Below is a small trained network, with its code and all its weights. Each question gives an input and a target symbol and asks what happens when units are switched off, that is, made to give their printed mean instead of their output.

import numpy as np


def w(rows, s, z=0):
    codes = np.array(rows[::2]) - 128.0
    scale = np.full(codes.shape[1], s)
    scale[-1] = z or s
    return codes * scale


def norm(h):
    return h / np.sqrt((h * h).mean(-1, keepdims=True) + 1e-5)


def f(y):
    return np.maximum(y, 0)


def softmax(a):
    e = np.exp(a - a.max(-1, keepdims=True))
    return e / e.sum(-1, keepdims=True)


def log_softmax(a):
    a = a - a.max(-1, keepdims=True)
    return a - np.log(np.exp(a).sum(-1, keepdims=True))


def net(x, mask):
    ids = ['ΔΘΞΨαζηλτφ'.index(c) for c in x.split()]
    T = len(ids)
    res = E[ids] + P[:T]
    u = 0
    for l in range(2):
        r = norm(res)
        for j in range(3):
            rows = slice(2 * j, 2 * j + 2)
            q, k, v = (r @ M[l][rows].T for M in (Q, K, V))
            z = softmax(np.where(np.tri(T) > 0, q @ k.T / 2**0.5, -1e9)) @ v
            o = O[l][rows]
            res = res + np.where(mask[u + j], z, o[:, -1]) @ o[:, :-1]
        u += 3
        y = f(norm(res) @ A[l][:, :-1].T + A[l][:, -1])
        res = res + np.where(mask[u : u + 4], y, B[l][:, -1]) @ B[l][:, :-1]
        u += 4
    return log_softmax(norm(res)[-1] @ U[:, :-1].T + U[:, -1])


Q, K, V, O, A, B = {}, {}, {}, {}, {}, {}
E = w([
[203,169,187,109],'Δ',
[253,103,121,102],'Θ',
[25,183,170,112],'Ξ',
[174,114,149,101],'Ψ',
[160,113,101,144],'α',
[184,107,167,160],'ζ',
[202,162,177,203],'η',
[167,167,96,137],'λ',
[204,181,141,219],'τ',
[173,133,120,99],'φ',
],0.019)
P = w([
[14,53,137,86],'0',
[253,107,120,152],'1',
[245,92,110,147],'2',
[234,109,118,139],'3',
[229,109,127,145],'4',
[200,115,129,143],'5',
[196,120,140,136],'6',
[190,119,143,140],'7',
[165,124,143,141],'8',
],0.0055)
Q[0] = w([
[253,243,122,179],'0.h0',
[177,152,89,98],'0.h0',
[136,104,212,119],'0.h1',
[126,148,193,107],'0.h1',
[103,114,106,158],'0.h2',
[111,74,87,39],'0.h2',
],0.022)
K[0] = w([
[5,154,168,112],'0.h0',
[63,153,94,110],'0.h0',
[84,109,151,143],'0.h1',
[114,154,156,125],'0.h1',
[133,137,148,177],'0.h2',
[194,123,117,125],'0.h2',
],0.025)
V[0] = w([
[90,111,239,53],'0.h0',
[191,5,138,170],'0.h0',
[36,142,233,128],'0.h1',
[145,26,195,193],'0.h1',
[97,217,3,52],'0.h2',
[211,138,125,112],'0.h2',
],0.016)
O[0] = w([
[199,111,104,105,128],'0.h0',
[45,185,63,99,197],'0.h0',
[37,102,29,125,70],'0.h1',
[189,187,51,176,218],'0.h1',
[160,152,251,125,4],'0.h2',
[166,46,147,147,192],'0.h2',
],0.014,0.012)
A[0] = w([
[3,97,160,143,18],'0.n0',
[102,77,86,147,24],'0.n1',
[127,70,105,228,83],'0.n2',
[155,191,132,95,255],'0.n3',
],0.022,0.00079)
B[0] = w([
[43,170,1,91,141],'0.n0',
[178,126,213,113,188],'0.n1',
[100,96,227,149,249],'0.n2',
[102,202,120,132,181],'0.n3',
],0.018,0.011)
Q[1] = w([
[107,82,138,43],'1.h0',
[218,138,121,146],'1.h0',
[253,130,150,184],'1.h1',
[130,145,106,135],'1.h1',
[182,155,97,18],'1.h2',
[50,151,169,153],'1.h2',
],0.029)
K[1] = w([
[213,70,150,56],'1.h0',
[21,96,119,128],'1.h0',
[3,100,51,49],'1.h1',
[78,68,102,125],'1.h1',
[29,20,148,81],'1.h2',
[190,146,170,195],'1.h2',
],0.024)
V[1] = w([
[58,105,132,152],'1.h0',
[69,77,27,108],'1.h0',
[90,69,235,160],'1.h1',
[201,191,46,30],'1.h1',
[82,195,112,53],'1.h2',
[136,251,133,200],'1.h2',
],0.02)
O[1] = w([
[101,144,117,94,143],'1.h0',
[49,133,110,223,162],'1.h0',
[66,99,46,95,62],'1.h1',
[248,144,209,134,127],'1.h1',
[134,161,88,71,82],'1.h2',
[135,197,237,122,250],'1.h2',
],0.016,0.013)
A[1] = w([
[57,155,107,193,81],'1.n0',
[90,219,153,117,254],'1.n1',
[244,195,107,85,192],'1.n2',
[4,180,76,75,131],'1.n3',
],0.026,0.0047)
B[1] = w([
[153,113,249,108,213],'1.n0',
[83,30,114,166,253],'1.n1',
[43,129,48,71,248],'1.n2',
[8,74,9,151,216],'1.n3',
],0.022,0.014)
U = w([
[199,24,35,151,61],'Δ',
[151,118,78,8,184],'Θ',
[115,42,178,36,4],'Ξ',
[76,217,143,80,145],'Ψ',
[206,157,177,51,65],'α',
[38,37,90,122,77],'ζ',
[121,184,49,205,43],'η',
[181,96,97,128,222],'λ',
[112,102,170,214,193],'τ',
[228,185,72,133,157],'φ',
],0.018,0.0036)

Each question gives the input, a string of symbols that net reads in full, and the target symbol t.
The units are the heads (2 rows each of Q, K, V and O) and the neurons (one row each of A and B). Each row of codes is followed by its name. A weight is (code - 128) times the scale printed after its matrix; where a second scale follows, it is the last column's (O, A, B and U).
mask holds one flag per unit, layer by layer, with each layer's heads first. A switched-off unit (its flag False) gives its mean, the last column of its rows in O or B, instead of its output. The means were averaged over made-up inputs and are rounded, as every weight is.
A unit's drop is (log p(t) with every unit on - log p(t) with that unit switched off) / (log p(t) with every unit on - log p(t) with every unit switched off).
The circuit of an input: a set's keep is (log p(t) with only the set's units on - log p(t) with every unit switched off) / (log p(t) with every unit on - log p(t) with every unit switched off). Starting from the 12 units with the biggest drops (on a tie, the unit counted first), units are removed one at a time, each time the one whose removal leaves the highest keep (on an exact tie, the one counted first), for as long as the keep stays at least 0.8.
circuit, biggest first: the units of the circuit, biggest drop first
unit that matters most: the unit with the biggest drop
top k neurons: the k neurons with the biggest drops, biggest first
top k neurons in layer l: the k neurons of layer l with the biggest drops, biggest first
heads that matter: for each layer, one digit per head in row order, 1 if its drop is at least 0.15 and else 0, layers parted by /
input ζ η ζ η Θ, target η: unit that matters most	1.h0
input α η τ η τ φ ζ α, target Ψ: circuit, biggest first	[0.h0; 1.h2]
input λ η α η Δ, target Ξ: heads that matter	111 / 110
input Θ λ α η Δ Θ, target α: circuit, biggest first	[0.n2; 1.h1]
input τ Ξ τ α τ λ, target Ψ: top 2 neurons in layer 0	[0.n0; 0.n2]
input α η φ τ, target Ψ: circuit, biggest first	[0.h0; 1.h2]
input α φ η η Θ α τ η φ, target Ψ: heads that matter	100 / 010
input Ξ Δ λ Δ φ Ψ, target Ξ: top 2 neurons	[0.n0; 0.n2]
input η ζ α α η Θ, target τ: heads that matter	011 / 100
input λ η η τ η α τ η, target Ξ: circuit, biggest first	[0.h2; 1.h0; 1.h1]
input λ η Θ φ, target Ξ: circuit, biggest first	[0.h0; 1.h0]
input Θ τ η Δ η η, target α: circuit, biggest first	[1.h1; 1.h0]
input Θ η Δ τ τ, target α: heads that matter	100 / 010
input φ Ξ η η τ η λ τ, target η: unit that matters most	0.h1
input η η ζ φ, target τ: heads that matter	011 / 000
input η η ζ, target τ: heads that matter	010 / 000
input α η Ξ η τ, target η: top 2 neurons in layer 0	[0.n0; 0.n2]
input λ τ ζ, target Ξ: heads that matter	101 / 110
input Θ Δ λ Δ, target α: circuit, biggest first	[0.h0; 1.h1]
input Ψ α Δ η η η η Θ, target φ: heads that matter	100 / 010
input α Δ Ξ Δ Θ, target Δ: circuit, biggest first	[0.h0]
input ζ φ η η, target η: heads that matter	100 / 110
input Δ η τ τ τ τ Ψ, target Δ: heads that matter	100 / 001
input Δ λ α α, target Δ: heads that matter	100 / 001
input η Ξ φ Θ Δ λ Δ, target Θ: heads that matter	111 / 001
input α η η Ψ α α α, target Ψ: heads that matter	110 / 010
input η Ξ η η η τ λ α, target φ: top 2 neurons in layer 1	[1.n1; 1.n3]
input α η η α τ τ η Δ, target Ψ: unit that matters most	1.h1
input τ η η Ξ Ψ η Θ, target Δ: top 2 neurons	[1.n0; 1.n2]
